Below is a small trained network, with its code and all its weights. Each question gives an input and a target symbol and asks what happens when units are switched off, that is, made to give their printed mean instead of their output.

import numpy as np


def w(rows, s, z=0):
    codes = np.array(rows[::2]) - 128.0
    scale = np.full(codes.shape[1], s)
    scale[-1] = z or s
    return codes * scale


def norm(h):
    return h / np.sqrt((h * h).mean(-1, keepdims=True) + 1e-5)


def f(y):
    return np.maximum(y, 0)


def softmax(a):
    e = np.exp(a - a.max(-1, keepdims=True))
    return e / e.sum(-1, keepdims=True)


def log_softmax(a):
    a = a - a.max(-1, keepdims=True)
    return a - np.log(np.exp(a).sum(-1, keepdims=True))


def net(x, mask):
    ids = ['ΔΞαζμπσ'.index(c) for c in x.split()]
    T = len(ids)
    res = E[ids] + P[:T]
    r = norm(res)
    for j in range(3):
        rows = slice(3 * j, 3 * j + 3)
        q, k, v = (r @ M[0][rows].T for M in (Q, K, V))
        z = softmax(np.where(np.tri(T) > 0, q @ k.T / 3**0.5, -1e9)) @ v
        o = O[0][rows]
        res = res + np.where(mask[j], z, o[:, -1]) @ o[:, :-1]
    y = f(norm(res) @ A[0][:, :-1].T + A[0][:, -1])
    res = res + np.where(mask[3:7], y, B[0][:, -1]) @ B[0][:, :-1]
    return log_softmax(norm(res)[-1] @ U[:, :-1].T + U[:, -1])


Q, K, V, O, A, B = {}, {}, {}, {}, {}, {}
E = w([
[141,147,115],'Δ',
[142,8,48],'Ξ',
[91,163,154],'α',
[88,98,127],'ζ',
[142,142,161],'μ',
[57,112,117],'π',
[148,128,158],'σ',
],0.017)
P = w([
[223,245,36],'0',
[207,254,69],'1',
[184,232,77],'2',
[166,215,91],'3',
[151,194,109],'4',
[134,174,125],'5',
[120,152,144],'6',
[101,126,163],'7',
[87,104,178],'8',
[62,74,188],'9',
],0.0031)
Q[0] = w([
[82,107,159],'head 0',
[160,153,83],'head 0',
[155,149,255],'head 0',
[246,155,157],'head 1',
[198,155,213],'head 1',
[95,155,212],'head 1',
[60,97,67],'head 2',
[124,127,168],'head 2',
[237,254,129],'head 2',
],0.01)
K[0] = w([
[90,71,176],'head 0',
[171,157,110],'head 0',
[185,169,254],'head 0',
[127,164,19],'head 1',
[85,182,35],'head 1',
[84,85,130],'head 1',
[113,136,232],'head 2',
[118,112,116],'head 2',
[205,94,74],'head 2',
],0.01)
V[0] = w([
[96,86,188],'head 0',
[122,140,187],'head 0',
[132,123,125],'head 0',
[122,134,58],'head 1',
[131,219,2],'head 1',
[93,165,103],'head 1',
[151,124,135],'head 2',
[161,111,175],'head 2',
[143,128,159],'head 2',
],0.0059)
O[0] = w([
[254,221,172,122],'head 0',
[121,228,126,111],'head 0',
[129,127,125,123],'head 0',
[114,98,240,165],'head 1',
[62,28,243,250],'head 1',
[161,60,157,188],'head 1',
[155,125,105,94],'head 2',
[201,73,145,44],'head 2',
[119,90,109,87],'head 2',
],0.003,0.002)
A[0] = w([
[213,208,160,253],'neuron 0',
[86,50,136,119],'neuron 1',
[141,56,2,193],'neuron 2',
[127,109,205,156],'neuron 3',
],0.007,0.0033)
B[0] = w([
[255,165,158,240],'neuron 0',
[204,78,145,253],'neuron 1',
[155,199,121,247],'neuron 2',
[98,189,121,220],'neuron 3',
],0.0071,0.0036)
U = w([
[248,170,144,142],'Δ',
[96,251,192,142],'Ξ',
[150,123,237,2],'α',
[120,38,191,146],'ζ',
[211,67,49,105],'μ',
[34,126,131,140],'π',
[105,206,23,149],'σ',
],0.015,0.0059)

Each question gives the input, a string of symbols that net reads in full, and the target symbol t.
The units are the heads (3 rows each of Q, K, V and O) and the neurons (one row each of A and B). Each row of codes is followed by its name. A weight is (code - 128) times the scale printed after its matrix; where a second scale follows, it is the last column's (O, A, B and U).
mask holds one flag per unit, heads first, then neurons. A switched-off unit (its flag False) gives its mean, the last column of its rows in O or B, instead of its output. The means were averaged over made-up inputs and are rounded, as every weight is.
A unit's drop is (log p(t) with every unit on - log p(t) with that unit switched off) / (log p(t) with every unit on - log p(t) with every unit switched off).
The circuit of an input: a set's keep is (log p(t) with only the set's units on - log p(t) with every unit switched off) / (log p(t) with every unit on - log p(t) with every unit switched off). Starting from all 7 units, units are removed one at a time, each time the one whose removal leaves the highest keep (on an exact tie, the one counted first), for as long as the keep stays at least 0.8.
units of the circuit, in order: the units of the circuit, biggest drop first
most important unit: the unit with the biggest drop
k most important neurons: the k neurons with the biggest drops, biggest first
drop when u is switched off: that unit's drop, to one decimal
input Ξ Δ μ α ζ Ξ ζ Δ Δ Δ, target ζ: units of the circuit, in order -> [head 0; neuron 2; neuron 0]
input π σ Δ Δ Δ ζ ζ Δ, target ζ: units of the circuit, in order -> [head 1; head 0; neuron 2]
input ζ Δ ζ, target ζ: most important unit -> neuron 1
input π π ζ ζ μ μ ζ ζ, target μ: units of the circuit, in order -> [head 1; neuron 3]
input ζ α ζ, target ζ: units of the circuit, in order -> [neuron 0; neuron 1]
input π ζ μ ζ σ α Δ μ ζ, target μ: units of the circuit, in order -> [head 1; neuron 1]
input Δ α α Δ Δ, target α: units of the circuit, in order -> [head 1; head 0; neuron 2; neuron 0]
input μ α π μ Δ ζ Δ, target Ξ: 3 most important neurons -> [neuron 3; neuron 0; neuron 2]
input π ζ σ ζ ζ, target σ: 2 most important neurons -> [neuron 0; neuron 2]
input σ π σ ζ π ζ, target π: 2 most important neurons -> [neuron 0; neuron 2]
input σ μ Δ π α π π ζ Δ, target Ξ: drop when head 1 is switched off -> 1.1
input ζ μ α Δ σ ζ, target σ: drop when head 0 is switched off -> 0.0
input σ ζ Δ σ Δ π, target σ: drop when head 2 is switched off -> 0.0
